Below are the code and all the weights of a small trained network. Each question names an input and a target symbol and asks about switching units off, where a switched-off unit gives its printed mean instead of its output.

import numpy as np


def w(rows, s, z=0):
    codes = np.array(rows[::2]) - 128.0
    scale = np.full(codes.shape[1], s)
    scale[-1] = z or s
    return codes * scale


def norm(h):
    return h / np.sqrt((h * h).mean(-1, keepdims=True) + 1e-5)


def f(y):
    return np.maximum(y, 0)


def softmax(a):
    e = np.exp(a - a.max(-1, keepdims=True))
    return e / e.sum(-1, keepdims=True)


def log_softmax(a):
    a = a - a.max(-1, keepdims=True)
    return a - np.log(np.exp(a).sum(-1, keepdims=True))


def net(x, mask):
    ids = ['γδεζηθμξτψ'.index(c) for c in x.split()]
    T = len(ids)
    res = E[ids] + P[:T]
    u = 0
    for l in range(3):
        q, k, v = (norm(res) @ M[l].T for M in (Q, K, V))
        z = softmax(np.where(np.tri(T) > 0, q @ k.T / 3**0.5, -1e9)) @ v
        res = res + np.where(mask[u], z, O[l][:, -1]) @ O[l][:, :-1]
        u += 1
        y = f(norm(res) @ A[l][:, :-1].T + A[l][:, -1])
        res = res + np.where(mask[u : u + 4], y, B[l][:, -1]) @ B[l][:, :-1]
        u += 4
    return log_softmax(norm(res)[-1] @ U[:, :-1].T + U[:, -1])


Q, K, V, O, A, B = {}, {}, {}, {}, {}, {}
E = w([
[101,159,136,111,127],'γ',
[178,115,157,172,118],'δ',
[188,129,179,100,131],'ε',
[103,149,177,199,88],'ζ',
[181,129,125,101,240],'η',
[162,169,106,162,160],'θ',
[172,153,194,173,244],'μ',
[121,113,79,119,128],'ξ',
[102,112,165,179,171],'τ',
[84,89,224,108,136],'ψ',
],0.011)
P = w([
[234,61,91,104,32],'0',
[243,62,87,122,46],'1',
[250,47,126,88,88],'2',
[228,42,151,111,113],'3',
[216,30,150,115,128],'4',
[205,33,164,116,138],'5',
[205,38,155,117,160],'6',
[196,44,159,117,177],'7',
[193,44,151,116,184],'8',
[186,46,146,133,200],'9',
[179,61,121,138,218],'10',
[184,73,109,137,232],'11',
[185,80,108,140,235],'12',
[188,98,110,149,247],'13',
],0.0016)
Q[0] = w([
[197,4,172,83,49],'L0H0',
[136,50,56,196,92],'L0H0',
[140,42,8,166,136],'L0H0',
],0.0041)
K[0] = w([
[181,120,254,136,99],'L0H0',
[193,127,221,246,158],'L0H0',
[201,157,187,227,190],'L0H0',
],0.0037)
V[0] = w([
[179,252,224,127,121],'L0H0',
[127,152,244,114,123],'L0H0',
[168,39,61,146,107],'L0H0',
],0.0031)
O[0] = w([
[15,201,172,137,122,253],'L0H0',
[2,133,228,84,99,213],'L0H0',
[247,129,94,40,164,49],'L0H0',
],0.0035,0.0021)
A[0] = w([
[168,164,89,180,244,253],'L0N0',
[131,131,124,169,56,30],'L0N1',
[206,132,162,2,172,149],'L0N2',
[135,251,128,37,127,160],'L0N3',
],0.004,0.0018)
B[0] = w([
[31,139,196,149,101,253],'L0N0',
[100,128,220,131,118,135],'L0N1',
[34,70,221,173,113,185],'L0N2',
[119,125,253,120,223,196],'L0N3',
],0.0048,0.0037)
Q[1] = w([
[252,124,119,78,51],'L1H0',
[51,89,84,119,211],'L1H0',
[146,203,152,163,83],'L1H0',
],0.0045)
K[1] = w([
[224,122,237,141,75],'L1H0',
[158,109,2,119,120],'L1H0',
[34,186,182,163,184],'L1H0',
],0.0041)
V[1] = w([
[90,123,96,111,108],'L1H0',
[150,217,251,214,165],'L1H0',
[87,225,249,6,99],'L1H0',
],0.0025)
O[1] = w([
[197,118,185,91,151,113],'L1H0',
[100,106,22,89,4,252],'L1H0',
[239,70,69,120,104,211],'L1H0',
],0.0032,0.0037)
A[1] = w([
[109,55,35,67,2,1],'L1N0',
[175,13,152,114,129,92],'L1N1',
[136,112,213,239,41,114],'L1N2',
[205,96,197,108,61,69],'L1N3',
],0.0041,0.0032)
B[1] = w([
[254,22,106,173,43,134],'L1N0',
[96,186,85,165,80,156],'L1N1',
[78,99,207,118,232,252],'L1N2',
[101,161,96,130,217,157],'L1N3',
],0.005,0.0041)
Q[2] = w([
[177,221,99,55,73],'L2H0',
[174,204,76,57,86],'L2H0',
[165,60,243,255,176],'L2H0',
],0.0073)
K[2] = w([
[139,176,255,137,150],'L2H0',
[155,162,218,154,118],'L2H0',
[51,117,78,122,181],'L2H0',
],0.0097)
V[2] = w([
[168,147,81,148,148],'L2H0',
[218,152,166,148,97],'L2H0',
[220,30,18,113,2],'L2H0',
],0.0039)
O[2] = w([
[111,104,191,132,128,77],'L2H0',
[70,110,143,203,192,80],'L2H0',
[1,103,196,143,174,3],'L2H0',
],0.0048)
A[2] = w([
[60,139,192,83,135,195],'L2N0',
[205,141,124,160,165,248],'L2N1',
[137,2,44,194,128,215],'L2N2',
[172,153,84,28,89,156],'L2N3',
],0.0064,0.0014)
B[2] = w([
[143,141,2,145,85,252],'L2N0',
[95,127,58,100,92,249],'L2N1',
[96,64,234,171,185,181],'L2N2',
[39,127,195,144,183,247],'L2N3',
],0.0059,0.0035)
U = w([
[47,211,191,91,140,114],'γ',
[114,39,173,185,168,169],'δ',
[38,94,29,132,131,30],'ε',
[232,65,68,164,120,210],'ζ',
[138,212,28,154,112,253],'η',
[171,176,192,208,9,25],'θ',
[236,217,184,169,201,27],'μ',
[160,100,66,31,223,81],'ξ',
[233,144,213,56,99,154],'τ',
[110,60,91,67,16,112],'ψ',
],0.011,0.0032)

Each question gives the input, a string of symbols that net reads in full, and the target symbol t.
The units are the heads (3 rows each of Q, K, V and O) and the neurons (one row each of A and B). Each row of codes is followed by its name. A weight is (code - 128) times the scale printed after its matrix; where a second scale follows, it is the last column's (O, A, B and U).
mask holds one flag per unit, layer by layer, with each layer's heads first. A switched-off unit (its flag False) gives its mean, the last column of its rows in O or B, instead of its output. The means were averaged over made-up inputs and are rounded, as every weight is.
A unit's drop is (log p(t) with every unit on - log p(t) with that unit switched off) / (log p(t) with every unit on - log p(t) with every unit switched off).
The circuit of an input: a set's keep is (log p(t) with only the set's units on - log p(t) with every unit switched off) / (log p(t) with every unit on - log p(t) with every unit switched off). Starting from the 12 units with the biggest drops (on a tie, the unit counted first), units are removed one at a time, each time the one whose removal leaves the highest keep (on an exact tie, the one counted first), for as long as the keep stays at least 0.8.
circuit, biggest first: the units of the circuit, biggest drop first
top k neurons: the k neurons with the biggest drops, biggest first
k most important neurons of layer l: the k neurons of layer l with the biggest drops, biggest first
drop when u is switched off: that unit's drop, to one decimal
input ξ γ ε δ, target δ: circuit, biggest first : (L0H0 L2H0)
input ε ψ τ ξ ζ, target δ: top 2 neurons : (L1N2 L0N3)
input ξ γ τ θ γ μ γ, target ε: 2 most important neurons of layer 1 : (L1N1 L1N2)
input θ γ γ δ, target ζ: top 2 neurons : (L0N0 L0N3)
input τ ζ ζ ζ γ μ δ, target ζ: circuit, biggest first : (L2H0 L2N1 L1N2 L2N3)
input τ θ τ ζ ζ τ γ ε θ ξ η, target δ: circuit, biggest first : (L2H0 L0N2 L1N0)
input γ ξ τ ε θ τ τ ζ, target δ: circuit, biggest first : (L1N2 L0N0)
input η ε η η γ ε ξ γ θ γ γ γ τ γ, target η: circuit, biggest first : (L2N0 L2N3)
input ζ γ θ η ξ γ γ, target ε: 3 most important neurons of layer 1 : (L1N2 L1N0 L1N3)
input γ μ ξ ψ τ μ δ γ ε, target δ: top 3 neurons : (L0N2 L0N3 L1N0)
input γ μ τ γ ε θ ε ζ γ ε ε ξ γ γ, target η: top 3 neurons : (L0N3 L2N0 L0N2)
input τ γ ξ, target δ: top 3 neurons : (L2N2 L0N3 L1N0)
input ψ ζ ζ ψ μ γ ψ ξ η θ θ, target γ: top 3 neurons : (L0N0 L1N0 L1N2)
input ξ τ ζ θ, target δ: top 2 neurons : (L1N2 L0N0)
input θ ψ ε τ ξ γ θ τ ζ η τ δ τ ε, target γ: 2 most important neurons of layer 1 : (L1N1 L1N3)
input η θ ξ γ μ ε θ, target γ: top 2 neurons : (L0N0 L0N3)
input γ γ η θ γ ζ γ ε ε θ τ ξ, target δ: top 2 neurons : (L2N2 L1N0)
input ξ γ γ γ ψ γ η, target δ: drop when L0N2 is switched off : 0.1
input ξ δ γ θ, target δ: drop when L0N0 is switched off : 0.5
input ξ ψ ε ψ γ, target δ: drop when L0N2 is switched off : 0.2
